Below are the code and all the weights of a small trained network. Each question names an input and a class and asks about switching units off, where a switched-off unit gives its printed mean instead of its output.

import numpy as np


def w(rows, s, z=0):
    codes = np.array(rows[::2]) - 128.0
    scale = np.full(codes.shape[1], s)
    scale[-1] = z or s
    return codes * scale


def norm(h):
    return h / np.sqrt((h * h).mean(-1, keepdims=True) + 1e-5)


def f(y):
    return y / 2 * (1 + np.tanh(0.7978845608 * (y + 0.044715 * y**3)))


def log_softmax(a):
    a = a - a.max(-1, keepdims=True)
    return a - np.log(np.exp(a).sum(-1, keepdims=True))


def net(x, mask):
    res = np.array(x, float).reshape(1, 5) / 4 @ E
    u = 0
    for l in range(3):
        y = f(norm(res) @ A[l][:, :-1].T + A[l][:, -1])
        res = res + np.where(mask[u : u + 10], y, B[l][:, -1]) @ B[l][:, :-1]
        u += 10
    return log_softmax(norm(res)[-1] @ U[:, :-1].T + U[:, -1])


A, B = {}, {}
E = w([
[139,13,30,73,198,151,89,27],'x0',
[253,110,115,145,99,18,154,28],'x1',
[123,187,163,89,109,103,187,172],'x2',
[111,63,167,34,213,236,138,101],'x3',
[155,109,227,27,204,197,174,57],'x4',
],0.003)
A[0] = w([
[131,142,132,140,127,118,110,162,109],'0.n1',
[121,133,126,132,121,131,135,115,127],'0.n2',
[144,132,132,112,136,134,124,107,101],'0.n3',
[138,130,132,130,132,121,123,139,120],'0.n4',
[23,59,80,74,227,252,78,122,25],'0.n5',
[118,130,131,129,130,123,128,121,128],'0.n6',
[87,147,12,191,23,19,76,220,3],'0.n7',
[199,97,128,102,155,78,149,23,65],'0.n8',
[112,152,38,193,46,20,92,208,45],'0.n9',
[152,118,22,251,43,39,58,130,102],'0.n10',
],0.0031,0.0036)
B[0] = w([
[111,140,126,129,121,131,177,138,122],'0.n1',
[125,136,129,132,131,133,126,120,127],'0.n2',
[133,118,106,119,111,128,126,127,115],'0.n3',
[104,128,131,136,150,121,150,129,124],'0.n4',
[67,89,71,67,188,237,100,172,198],'0.n5',
[128,130,128,130,131,129,130,127,128],'0.n6',
[74,186,1,153,118,125,226,101,205],'0.n7',
[207,111,166,129,155,82,119,53,150],'0.n8',
[39,164,2,162,140,124,186,136,204],'0.n9',
[61,113,52,226,134,137,28,131,251],'0.n10',
],0.0031,0.0029)
A[1] = w([
[170,181,128,145,47,48,167,114,75],'1.n1',
[73,86,114,61,187,235,108,136,25],'1.n2',
[163,106,183,81,158,138,126,107,58],'1.n3',
[97,226,237,156,89,148,167,224,47],'1.n4',
[67,76,111,65,197,253,123,143,37],'1.n5',
[207,113,169,9,165,77,175,74,1],'1.n6',
[73,82,126,80,191,219,124,135,30],'1.n7',
[127,122,124,129,128,126,126,128,122],'1.n8',
[171,107,105,121,146,104,106,41,72],'1.n9',
[168,152,131,157,88,89,158,138,81],'1.n10',
],0.0045,0.0028)
B[1] = w([
[75,89,72,123,160,224,107,159,178],'1.n1',
[95,107,68,113,180,191,72,148,227],'1.n2',
[115,159,65,158,118,133,154,139,148],'1.n3',
[82,73,227,31,3,85,134,142,197],'1.n4',
[91,79,50,80,176,213,32,152,254],'1.n5',
[130,204,61,122,151,199,244,107,188],'1.n6',
[111,126,66,115,174,175,62,146,207],'1.n7',
[136,131,139,136,137,133,132,148,126],'1.n8',
[168,124,222,151,165,137,142,136,154],'1.n9',
[77,90,84,124,151,177,114,149,137],'1.n10',
],0.0043,0.0032)
A[2] = w([
[155,60,197,34,163,136,122,100,5],'2.n1',
[80,158,145,53,139,179,184,204,47],'2.n2',
[127,127,127,130,124,132,129,123,125],'2.n3',
[78,150,69,180,104,84,84,241,92],'2.n4',
[170,108,160,213,96,59,92,99,70],'2.n5',
[129,135,127,145,140,136,137,141,120],'2.n6',
[132,137,127,133,139,125,131,134,122],'2.n7',
[157,74,42,161,178,118,67,27,94],'2.n8',
[78,141,224,45,83,137,156,195,50],'2.n9',
[150,30,216,3,174,129,120,81,40],'2.n10',
],0.0042,0.0024)
B[2] = w([
[85,191,62,181,81,120,151,151,138],'2.n1',
[166,51,149,132,103,83,56,113,165],'2.n2',
[126,130,130,128,130,126,127,125,128],'2.n3',
[120,216,71,147,113,129,209,53,254],'2.n4',
[109,84,121,140,165,124,79,180,143],'2.n5',
[143,127,117,134,120,136,124,122,128],'2.n6',
[124,133,136,144,135,136,122,116,125],'2.n7',
[129,156,253,105,116,117,115,216,236],'2.n8',
[139,71,184,73,82,77,86,150,166],'2.n9',
[69,215,31,201,69,112,170,179,176],'2.n10',
],0.0048,0.0028)
U = w([
[81,125,248,41,12,92,141,186,138],'0',
[223,158,142,106,192,147,254,50,75],'1',
[60,200,4,239,63,65,155,144,197],'2',
[77,88,77,59,211,239,43,158,241],'3',
[202,67,176,196,171,42,36,128,4],'4',
],0.0094,0.0018)

Each question gives the input, the list of numbers given to net, and the class t.
The units are the neurons (one row each of A and B). Each row of codes is followed by its name. A weight is (code - 128) times the scale printed after its matrix; where a second scale follows, it is the last column's (A, B and U).
mask holds one flag per neuron, layer by layer. A switched-off neuron (its flag False) gives its mean, the last column of its row in B, instead of its output. The means were averaged over made-up inputs and are rounded, as every weight is.
A unit's drop is (log p(t) with every unit on - log p(t) with that unit switched off) / (log p(t) with every unit on - log p(t) with every unit switched off).
The circuit of an input: a set's keep is (log p(t) with only the set's units on - log p(t) with every unit switched off) / (log p(t) with every unit on - log p(t) with every unit switched off). Starting from the 12 units with the biggest drops (on a tie, the unit counted first), units are removed one at a time, each time the one whose removal leaves the highest keep (on an exact tie, the one counted first), for as long as the keep stays at least 0.8.
units of the circuit, in order: the units of the circuit, biggest drop first
most important unit: the unit with the biggest drop
k most important neurons: the k neurons with the biggest drops, biggest first
k most important neurons of layer l: the k neurons of layer l with the biggest drops, biggest first
drop when u is switched off: that unit's drop, to one decimal
input [-6,-7,2,2,-7], class 0: units of the circuit, in order : (1.n4, 2.n9)
input [1,0,5,1,3], class 1: units of the circuit, in order : (1.n6, 0.n10)
input [5,1,-5,-7,6], class 4: 3 most important neurons of layer 2 : (2.n4, 2.n5, 2.n8)
input [2,4,7,4,3], class 1: most important unit : 1.n6
input [7,5,-2,1,1], class 1: 2 most important neurons : (1.n6, 0.n10)
input [-7,-2,-5,-6,2], class 0: 2 most important neurons of layer 2 : (2.n9, 2.n10)
input [6,2,6,2,-1], class 1: 2 most important neurons : (1.n6, 0.n8)
input [-5,-4,1,-8,2], class 0: 2 most important neurons : (1.n4, 2.n9)
input [5,2,4,2,0], class 1: 3 most important neurons : (1.n6, 0.n8, 0.n10)
input [-8,3,-7,1,7], class 0: 3 most important neurons : (1.n4, 2.n9, 2.n4)
input [7,-2,3,-6,1], class 4: 2 most important neurons of layer 2 : (2.n8, 2.n10)
input [-5,7,3,7,-4], class 0: 2 most important neurons of layer 1 : (1.n4, 1.n5)
input [-7,-1,6,-3,-1], class 0: drop when 1.n4 is switched off : 0.6
input [0,-1,8,-4,0], class 0: drop when 1.n4 is switched off : 1.0
input [-4,3,-6,-4,4], class 4: drop when 0.n4 is switched off : 0.0
input [-5,-5,0,-3,-1], class 0: most important neuron : (1.n4)
input [6,4,-2,2,0], class 1: 2 most important neurons : (0.n10, 1.n6)
